grid = [[-0.20, -0.03, 0.01, -0.20, -0.18, -0.08, -0.20, 0.07, -0.18, -0.14, -0.02, 0.14, 0.16, 0.04, 0.11], [-0.10, 0.10, -0.22, 0.18, 0.09, 0.04, 0.00, -0.04, -0.13, 0.06, 0.03, -0.04, 0.15, -0.08, 0.00], [-0.11, -0.18, -0.02, 0.20, 0.14, -0.20, 0.19, -0.18, -0.08, -0.09, -0.13, -0.20, 0.09, -0.18, 0.11], [0.07, -0.14, -0.13, 0.03, -0.11, 0.04, -0.20, -0.10, -0.17, 0.02, -0.03, 0.04, -0.03, -0.16, -0.13], [0.15, 0.10, -0.07, -0.11, -0.08, 0.02, 0.07, -0.21, -0.17, -0.03, 0.11, 0.09, -0.04, 0.18, -0.09], [-0.19, -0.11, 0.02, -0.09, -0.18, 0.15, -0.19, 0.08, 0.15, 0.19, 0.13, 0.05, -0.17, 0.14, -0.07], [0.14, 0.13, 0.07, 0.04, -0.09, -0.04, 0.15, -0.11, 0.18, -0.08, -0.08, 0.11, 0.08, -0.12, -0.14], [-0.09, 0.01, 0.13, -0.03, -0.17, -0.21, 0.05, -0.21, 0.08, 0.08, -0.06, -0.20, -0.03, -0.06, -0.22], [0.15, -0.17, -0.11, -0.16, -0.14, -0.04, -0.22, 0.05, -0.22, -0.15, -0.16, 0.07, 0.10, 0.12, -0.17], [-0.18, -0.09, -0.06, -0.10, -0.14, 0.10, -0.18, -0.15, 0.13, 0.05, 0.08, -0.22, 0.17, 0.07, -0.09], [-0.14, -0.08, 0.05, 0.13, -0.17, -0.15, -0.04, 0.15, 0.05, -0.22, 0.14, 0.12, 0.19, 0.05, -0.20], [-0.07, -0.14, 0.07, 0.02, -0.14, 0.03, 0.03, 0.01, 0.17, 0.15, -0.10, -0.15, -0.22, 0.10, -0.09]]
grid[0][0]: -0.20
grid[10][1]: -0.08
grid[:, 2]: [0.01, -0.22, -0.02, -0.13, -0.07, 0.02, 0.07, 0.13, -0.11, -0.06, 0.05, 0.07]
grid[:, 13]: [0.04, -0.08, -0.18, -0.16, 0.18, 0.14, -0.12, -0.06, 0.12, 0.07, 0.05, 0.10]
grid[1][12]: 0.15
grid[5][13]: 0.14
grid[7][12]: -0.03
grid[8]: [0.15, -0.17, -0.11, -0.16, -0.14, -0.04, -0.22, 0.05, -0.22, -0.15, -0.16, 0.07, 0.10, 0.12, -0.17]
grid[6][8]: 0.18
grid[:, 10]: [-0.02, 0.03, -0.13, -0.03, 0.11, 0.13, -0.08, -0.06, -0.16, 0.08, 0.14, -0.10]
grid[10][10]: 0.14
grid[4][3]: -0.11
grid[9][14]: -0.09
grid[4][5]: 0.02
grid[:, 6]: [-0.20, 0.00, 0.19, -0.20, 0.07, -0.19, 0.15, 0.05, -0.22, -0.18, -0.04, 0.03]
grid[:, 11]: [0.14, -0.04, -0.20, 0.04, 0.09, 0.05, 0.11, -0.20, 0.07, -0.22, 0.12, -0.15]
grid[8][4]: -0.14
grid[9][3]: -0.10
grid[:, 7]: [0.07, -0.04, -0.18, -0.10, -0.21, 0.08, -0.11, -0.21, 0.05, -0.15, 0.15, 0.01]
grid[3][10]: -0.03
grid[2][8]: -0.08
grid[5][9]: 0.19
grid[5][3]: -0.09
grid[6][10]: -0.08
grid[6][13]: -0.12
grid[7][8]: 0.08
grid[10]: [-0.14, -0.08, 0.05, 0.13, -0.17, -0.15, -0.04, 0.15, 0.05, -0.22, 0.14, 0.12, 0.19, 0.05, -0.20]
grid[4][1]: 0.10
grid[:, 9]: [-0.14, 0.06, -0.09, 0.02, -0.03, 0.19, -0.08, 0.08, -0.15, 0.05, -0.22, 0.15]
grid[7][4]: -0.17
grid[6][12]: 0.08
grid[6][6]: 0.15
grid[11][7]: 0.01

a =
array([[ 0.02, -0.16, -0.06, -0.07, -0.01,  0.07,  0.07, -0.11,  0.09,
         0.16,  0.04, -0.05, -0.13],
       [-0.10,  0.04, -0.08, -0.02, -0.08, -0.13, -0.13, -0.09, -0.19,
        -0.25, -0.13, -0.06, -0.04],
       [ 0.02, -0.15, -0.07, -0.06, -0.02,  0.05,  0.05, -0.12,  0.07,
         0.13,  0.03, -0.05, -0.13],
       [-0.10,  0.04, -0.08, -0.01, -0.06, -0.12, -0.12, -0.13, -0.19,
        -0.24, -0.12, -0.06, -0.08],
       [-0.06, -0.10, -0.01, -0.11, -0.08, -0.05, -0.06,  0.07,  0.01,
         0.03, -0.04, -0.05,  0.00]])
a[-5,0]	0.02
a[-1,5]	-0.05
a[2,-12]	-0.15
a[-2,11]	-0.06
a[-1]	[-0.06, -0.10, -0.01, -0.11, -0.08, -0.05, -0.06, 0.07, 0.01, 0.03, -0.04, -0.05, 0.00]
a[-2,-9]	-0.06
a[-1,0]	-0.06
a[-2,-11]	-0.08
a[4,-12]	-0.10
a[4,10]	-0.04
a[2,12]	-0.13
a[-1,-9]	-0.08
a[:, -8]	[0.07, -0.13, 0.05, -0.12, -0.05]
a[-4,9]	-0.25
a[:, 9]	[0.16, -0.25, 0.13, -0.24, 0.03]
a[3]	[-0.10, 0.04, -0.08, -0.01, -0.06, -0.12, -0.12, -0.13, -0.19, -0.24, -0.12, -0.06, -0.08]
a[0,2]	-0.06
a[2,6]	0.05
a[2,5]	0.05
a[-2,12]	-0.08
a[-3,3]	-0.06
a[-1,9]	0.03
a[-2,-6]	-0.13
a[4,-6]	0.07
a[-3,11]	-0.05
a[-5]	[0.02, -0.16, -0.06, -0.07, -0.01, 0.07, 0.07, -0.11, 0.09, 0.16, 0.04, -0.05, -0.13]
a[4,-5]	0.01
a[-3,-6]	-0.12
a[0,7]	-0.11
a[0,1]	-0.16
a[-4]	[-0.10, 0.04, -0.08, -0.02, -0.08, -0.13, -0.13, -0.09, -0.19, -0.25, -0.13, -0.06, -0.04]

X =
array([[ 0.10,  0.04,  0.12, -0.07, -0.18,  0.07,  0.07,  0.06,  0.07,
         0.05, -0.26,  0.07],
       [ 0.06, -0.02, -0.12,  0.02,  0.05,  0.06,  0.07,  0.05,  0.08,
         0.07,  0.09,  0.09],
       [-0.10, -0.01, -0.06,  0.06, -0.02,  0.06, -0.02,  0.05, -0.09,
        -0.01, -0.09,  0.00],
       [ 0.07,  0.04,  0.04,  0.01, -0.01,  0.06,  0.06,  0.05,  0.06,
         0.05, -0.02,  0.06],
       [ 0.04, -0.03, -0.09, -0.02, -0.06,  0.07,  0.05,  0.06,  0.04,
         0.05, -0.07,  0.08],
       [ 0.06,  0.02,  0.00,  0.00, -0.02,  0.06,  0.06,  0.05,  0.06,
         0.05, -0.03,  0.07],
       [ 0.11,  0.12,  0.24,  0.03, -0.01,  0.04,  0.06,  0.05,  0.08,
         0.05, -0.05,  0.03],
       [ 0.04, -0.02, -0.09, -0.01, -0.04,  0.07,  0.06,  0.06,  0.05,
         0.05, -0.04,  0.08],
       [ 0.05,  0.00, -0.06,  0.00, -0.02,  0.06,  0.06,  0.05,  0.06,
         0.05, -0.02,  0.08]])
Rows and columns are counted from 0.
(0, 0): 0.10
(1, 2): -0.12
(3, 8): 0.06
(7, 10): -0.04
(8, 1): 0.00
(2, 8): -0.09
(3, 7): 0.05
(8, 3): 0.00
(2, 2): -0.06
(6, 11): 0.03
(0, 5): 0.07
(1, 3): 0.02
(8, 11): 0.08
(3, 4): -0.01
(5, 0): 0.06
(6, 6): 0.06
(6, 8): 0.08
(0, 11): 0.07
(3, 3): 0.01
(7, 1): -0.02
(3, 1): 0.04
(6, 3): 0.03
(4, 7): 0.06
(0, 8): 0.07
(5, 1): 0.02
(0, 9): 0.05
(5, 10): -0.03
(7, 4): -0.04
(4, 11): 0.08
(1, 4): 0.05
(0, 10): -0.26
(5, 3): 0.00
(3, 5): 0.06
(3, 2): 0.04
(4, 2): -0.09
(6, 10): -0.05
(5, 11): 0.07
(4, 1): -0.03

W = [+5.18, -0.42, +0.56, +6.21, +4.83, -2.68, -5.45, +4.42, +1.08, -8.08, +7.41, +3.23, -3.90]
W[0] = +5.18
W[11] = +3.23
W[12] = -3.90
W[7] = +4.42
W[-12] = -0.42
W[-10] = +6.21
W[6] = -5.45
W[10] = +7.41
